Below are the code and all the weights of a small trained network. Each question names an input and a class and asks about switching units off, where a switched-off unit gives its printed mean instead of its output.

import numpy as np


def w(rows, s, z=0):
    codes = np.array(rows[::2]) - 128.0
    scale = np.full(codes.shape[1], s)
    scale[-1] = z or s
    return codes * scale


def f(y):
    return y / 2 * (1 + np.tanh(0.7978845608 * (y + 0.044715 * y**3)))


def log_softmax(a):
    a = a - a.max(-1, keepdims=True)
    return a - np.log(np.exp(a).sum(-1, keepdims=True))


def net(x, mask):
    res = np.array(x, float).reshape(1, 6) / 4 @ E
    y = f(res @ A[0][:, :-1].T + A[0][:, -1])
    res = res + np.where(mask, y, B[0][:, -1]) @ B[0][:, :-1]
    return log_softmax(res[-1] @ U[:, :-1].T + U[:, -1])


A, B = {}, {}
E = w([
[150,143,142,81,118,123,192,132,168,135,247,107],'x0',
[122,121,164,107,157,88,83,11,171,144,117,103],'x1',
[103,109,187,171,86,118,193,113,174,125,110,188],'x2',
[211,104,147,193,146,65,91,137,104,139,151,161],'x3',
[148,88,102,70,60,190,79,120,171,158,143,193],'x4',
[119,191,76,103,153,113,159,84,80,171,115,182],'x5',
],0.013)
A[0] = w([
[135,96,41,145,70,148,185,228,66,77,117,165,31],'N1',
[167,91,152,198,138,83,73,134,67,156,173,178,65],'N2',
[16,110,136,68,120,174,152,128,134,142,133,90,65],'N3',
[120,84,92,172,138,153,61,131,111,109,2,165,2],'N4',
[153,88,188,125,101,156,139,143,133,78,170,58,125],'N5',
[112,35,148,144,75,100,85,151,149,62,116,77,78],'N6',
[161,66,115,105,69,182,31,108,155,154,59,247,76],'N7',
[142,172,65,89,138,83,183,98,126,174,134,179,41],'N8',
[121,134,201,187,184,59,209,155,82,88,73,81,41],'N9',
[124,157,90,91,138,104,130,96,74,182,64,213,95],'N10',
[122,135,154,93,139,96,107,68,194,119,181,107,161],'N11',
[98,72,192,195,81,128,213,73,125,117,100,226,64],'N12',
[88,90,101,140,163,106,61,10,184,143,90,129,42],'N13',
[83,100,100,157,164,79,44,117,119,114,13,169,109],'N14',
[197,126,47,85,172,166,14,116,36,118,144,46,75],'N15',
[15,133,73,120,108,173,121,128,152,100,41,92,123],'N16',
[190,53,109,189,124,79,71,117,92,140,147,196,105],'N17',
[227,119,114,186,154,121,97,142,141,125,32,166,135],'N18',
[112,63,184,160,104,143,66,160,139,108,111,71,100],'N19',
[105,178,115,166,200,77,158,85,139,64,128,71,123],'N20',
[206,156,145,117,147,69,149,148,168,141,237,146,104],'N21',
[196,83,82,67,81,154,142,101,190,165,201,157,114],'N22',
[110,150,181,173,96,121,141,98,148,126,113,190,52],'N23',
[114,164,82,99,149,90,187,118,131,188,152,145,108],'N24',
[111,205,112,158,159,80,141,116,82,233,94,218,212],'N25',
],0.0098,0.0034)
B[0] = w([
[191,156,219,252,142,95,95,140,90,210,212,213,227],'N1',
[186,198,141,106,53,104,107,68,140,82,81,146,204],'N2',
[199,186,130,118,64,41,167,68,144,42,100,123,190],'N3',
[63,77,102,186,174,160,255,151,199,92,219,85,217],'N4',
[112,37,145,91,153,170,101,91,122,115,130,76,187],'N5',
[126,75,199,89,138,204,79,98,91,127,71,106,189],'N6',
[73,203,72,148,142,164,57,214,155,133,83,55,244],'N7',
[128,52,160,112,126,189,97,59,111,121,117,89,182],'N8',
[102,203,62,145,155,157,51,171,161,152,93,67,231],'N9',
[148,80,167,139,142,198,95,81,96,123,86,119,197],'N10',
[154,131,166,191,124,84,130,145,108,178,211,162,192],'N11',
[70,101,99,6,159,56,182,197,49,171,92,195,208],'N12',
[195,175,220,189,136,89,101,165,120,222,198,175,209],'N13',
[125,73,107,152,155,139,209,131,191,113,198,140,227],'N14',
[110,102,113,49,168,63,199,212,29,134,66,199,251],'N15',
[188,171,119,151,56,60,172,36,173,86,81,128,201],'N16',
[180,181,120,117,82,69,98,86,155,53,117,134,212],'N17',
[122,119,104,123,76,104,183,72,165,68,158,121,205],'N18',
[143,43,189,80,140,194,70,87,105,142,93,104,189],'N19',
[86,207,83,152,176,148,67,155,170,151,105,140,207],'N20',
[99,126,112,127,120,121,230,75,196,62,181,109,216],'N21',
[68,171,63,161,176,152,80,187,179,104,109,98,226],'N22',
[104,119,108,63,148,72,140,130,60,180,121,174,166],'N23',
[95,68,155,162,153,157,135,89,113,99,119,52,178],'N24',
[136,62,177,127,116,201,93,110,109,110,86,89,220],'N25',
],0.0097,0.016)
U = w([
[82,89,110,159,136,139,216,107,204,56,190,85,254],'0',
[87,208,57,178,148,166,34,176,164,124,52,75,87],'1',
[149,14,196,117,124,209,53,52,106,105,61,103,80],'2',
[197,174,123,119,26,52,129,43,171,33,70,133,79],'3',
[108,93,112,32,163,51,163,185,56,145,66,183,68],'4',
[199,138,224,246,125,105,80,153,120,206,189,174,44],'5',
],0.013,0.0061)

Each question gives the input, the list of numbers given to net, and the class t.
The units are the neurons (one row each of A and B). Each row of codes is followed by its name. A weight is (code - 128) times the scale printed after its matrix; where a second scale follows, it is the last column's (A, B and U).
mask holds one flag per neuron, in row order. A switched-off neuron (its flag False) gives its mean, the last column of its row in B, instead of its output. The means were averaged over made-up inputs and are rounded, as every weight is.
A unit's drop is (log p(t) with every unit on - log p(t) with that unit switched off) / (log p(t) with every unit on - log p(t) with every unit switched off).
The circuit of an input: a set's keep is (log p(t) with only the set's units on - log p(t) with every unit switched off) / (log p(t) with every unit on - log p(t) with every unit switched off). Starting from the 12 units with the biggest drops (on a tie, the unit counted first), units are removed one at a time, each time the one whose removal leaves the highest keep (on an exact tie, the one counted first), for as long as the keep stays at least 0.8.
circuit, biggest first: the units of the circuit, biggest drop first
top k neurons: the k neurons with the biggest drops, biggest first
drop of u: that unit's drop, to one decimal
input [-8,-8,1,8,-4,6], class 0: top 3 neurons -> [N4 N18 N14]
input [6,-5,8,6,-5,2], class 4: circuit, biggest first -> [N12]
input [-1,7,-4,3,-6,3], class 5: top 2 neurons -> [N13 N7]
input [-2,4,5,1,5,-3], class 1: top 2 neurons -> [N7 N15]
input [-8,6,-5,7,-8,6], class 0: top 3 neurons -> [N14 N4 N18]
input [-6,7,-2,-2,-4,3], class 5: top 2 neurons -> [N13 N21]
input [-6,-5,4,-3,-1,2], class 0: top 2 neurons -> [N4 N13]
input [2,-5,1,-4,4,4], class 5: top 2 neurons -> [N1 N9]
input [-4,-2,-5,-5,4,0], class 3: top 2 neurons -> [N16 N12]
input [1,2,-3,-7,-6,5], class 3: top 2 neurons -> [N3 N16]
input [-6,5,7,-7,8,8], class 1: top 3 neurons -> [N7 N15 N19]
input [-7,-7,-8,3,-6,-2], class 4: top 2 neurons -> [N15 N21]
input [6,-8,0,6,-3,-1], class 5: top 2 neurons -> [N1 N4]
input [2,-7,5,4,5,-2], class 5: circuit, biggest first -> [N1]
input [7,6,-7,8,1,-1], class 3: top 2 neurons -> [N2 N4]
input [-2,-5,-3,6,-5,2], class 3: top 2 neurons -> [N7 N2]
input [-1,8,-4,-7,-3,-2], class 5: top 2 neurons -> [N13 N11]
input [-8,3,3,-6,-1,-5], class 0: drop of N4 -> 2.5
input [5,2,-8,-3,-4,-1], class 4: drop of N10 -> 0.0
input [5,-3,5,-6,-1,6], class 2: drop of N2 -> 0.1
input [1,-1,0,6,-7,0], class 1: circuit, biggest first -> [N9]
input [1,8,0,-6,-5,-8], class 2: drop of N1 -> 1.1
